Below is a small trained network, with its code and all its weights. Each question gives an input and a class and asks what happens when units are switched off, that is, made to give their printed mean instead of their output.

import numpy as np


def w(rows, s, z=0):
    codes = np.array(rows[::2]) - 128.0
    scale = np.full(codes.shape[1], s)
    scale[-1] = z or s
    return codes * scale


def norm(h):
    return h / np.sqrt((h * h).mean(-1, keepdims=True) + 1e-5)


def f(y):
    return np.maximum(y, 0)


def log_softmax(a):
    a = a - a.max(-1, keepdims=True)
    return a - np.log(np.exp(a).sum(-1, keepdims=True))


def net(x, mask):
    res = np.array(x, float).reshape(1, 7) / 4 @ E
    u = 0
    for l in range(2):
        y = f(norm(res) @ A[l][:, :-1].T + A[l][:, -1])
        res = res + np.where(mask[u : u + 15], y, B[l][:, -1]) @ B[l][:, :-1]
        u += 15
    return log_softmax(norm(res)[-1] @ U[:, :-1].T + U[:, -1])


A, B = {}, {}
E = w([
[94,174,254],'x0',
[127,129,127],'x1',
[30,22,152],'x2',
[128,126,127],'x3',
[128,130,127],'x4',
[30,201,81],'x5',
[127,128,128],'x6',
],0.005)
A[0] = w([
[212,137,72,150],'0.n0',
[157,76,1,80],'0.n1',
[50,64,75,37],'0.n2',
[75,177,21,2],'0.n3',
[20,218,68,153],'0.n4',
[116,156,206,140],'0.n5',
[165,194,171,31],'0.n6',
[134,148,24,3],'0.n7',
[26,204,80,42],'0.n8',
[92,95,17,204],'0.n9',
[39,140,143,6],'0.n10',
[10,222,60,25],'0.n11',
[215,98,174,91],'0.n12',
[108,169,245,143],'0.n13',
[79,182,149,67],'0.n14',
],0.0059,0.0045)
B[0] = w([
[208,144,50,198],'0.n0',
[99,173,214,193],'0.n1',
[172,42,57,159],'0.n2',
[139,146,62,154],'0.n3',
[3,218,38,244],'0.n4',
[134,179,134,186],'0.n5',
[109,150,205,140],'0.n6',
[91,176,129,144],'0.n7',
[251,47,197,176],'0.n8',
[184,132,138,253],'0.n9',
[73,126,161,138],'0.n10',
[248,56,163,186],'0.n11',
[155,181,129,168],'0.n12',
[119,188,183,214],'0.n13',
[98,150,139,149],'0.n14',
],0.0052,0.0042)
A[1] = w([
[108,69,200,99],'1.n0',
[182,49,59,140],'1.n1',
[55,97,236,99],'1.n2',
[178,178,193,164],'1.n3',
[44,129,225,115],'1.n4',
[78,84,46,3],'1.n5',
[156,202,175,98],'1.n6',
[159,232,201,57],'1.n7',
[78,112,63,123],'1.n8',
[116,31,187,168],'1.n9',
[156,2,94,27],'1.n10',
[120,106,23,83],'1.n11',
[51,133,55,193],'1.n12',
[148,117,225,78],'1.n13',
[7,82,125,89],'1.n14',
],0.0088,0.005)
B[1] = w([
[129,110,79,176],'1.n0',
[73,109,98,243],'1.n1',
[199,147,67,211],'1.n2',
[121,69,120,249],'1.n3',
[168,155,54,224],'1.n4',
[192,8,189,159],'1.n5',
[82,87,154,208],'1.n6',
[82,94,164,223],'1.n7',
[139,131,158,188],'1.n8',
[83,124,74,217],'1.n9',
[41,168,134,184],'1.n10',
[153,119,190,205],'1.n11',
[142,164,183,253],'1.n12',
[180,103,139,181],'1.n13',
[201,156,199,190],'1.n14',
],0.011,0.0043)
U = w([
[188,73,43,204],'0',
[168,71,226,126],'1',
[171,237,129,194],'2',
[7,212,163,1],'3',
[7,98,49,42],'4',
],0.02,0.0045)

Each question gives the input, the list of numbers given to net, and the class t.
The units are the neurons (one row each of A and B). Each row of codes is followed by its name. A weight is (code - 128) times the scale printed after its matrix; where a second scale follows, it is the last column's (A, B and U).
mask holds one flag per neuron, layer by layer. A switched-off neuron (its flag False) gives its mean, the last column of its row in B, instead of its output. The means were averaged over made-up inputs and are rounded, as every weight is.
A unit's drop is (log p(t) with every unit on - log p(t) with that unit switched off) / (log p(t) with every unit on - log p(t) with every unit switched off).
The circuit of an input: a set's keep is (log p(t) with only the set's units on - log p(t) with every unit switched off) / (log p(t) with every unit on - log p(t) with every unit switched off). Starting from the 12 units with the biggest drops (on a tie, the unit counted first), units are removed one at a time, each time the one whose removal leaves the highest keep (on an exact tie, the one counted first), for as long as the keep stays at least 0.8.
circuit, biggest first: the units of the circuit, biggest drop first
top k neurons: the k neurons with the biggest drops, biggest first
top k neurons in layer l: the k neurons of layer l with the biggest drops, biggest first
drop of u: that unit's drop, to one decimal
input [8,0,-8,5,-3,0,-6], class 1: circuit, biggest first -> 1.n3; 1.n7
input [0,-1,-8,4,-4,-1,0], class 0: circuit, biggest first -> 1.n12; 1.n3
input [-8,6,7,-5,1,-2,5], class 4: circuit, biggest first -> 1.n10
input [-4,3,1,-3,4,-7,-8], class 4: circuit, biggest first -> 1.n1; 1.n10
input [6,3,-5,2,2,-1,-8], class 1: top 2 neurons -> 0.n4; 1.n3
input [0,5,0,5,4,-7,-4], class 0: top 2 neurons -> 0.n12; 1.n7
input [-1,-1,1,6,8,-2,-2], class 4: top 2 neurons in layer 0 -> 0.n4; 0.n13
input [-1,4,-7,-5,-2,0,-7], class 0: top 2 neurons -> 0.n4; 1.n12
input [5,4,1,8,-7,7,6], class 2: top 2 neurons in layer 1 -> 1.n4; 1.n2
input [0,4,2,3,1,8,-2], class 1: top 2 neurons in layer 0 -> 0.n11; 0.n8
input [-7,-8,2,6,-7,6,-6], class 1: drop of 1.n5 -> 0.2
input [-7,5,-1,3,-1,4,6], class 2: drop of 0.n1 -> 0.1
input [5,3,8,-7,-5,0,7], class 0: drop of 1.n0 -> 0.1
input [1,1,-8,6,5,5,5], class 3: drop of 1.n10 -> -0.1
input [6,-2,-3,8,2,0,-3], class 1: circuit, biggest first -> 1.n3
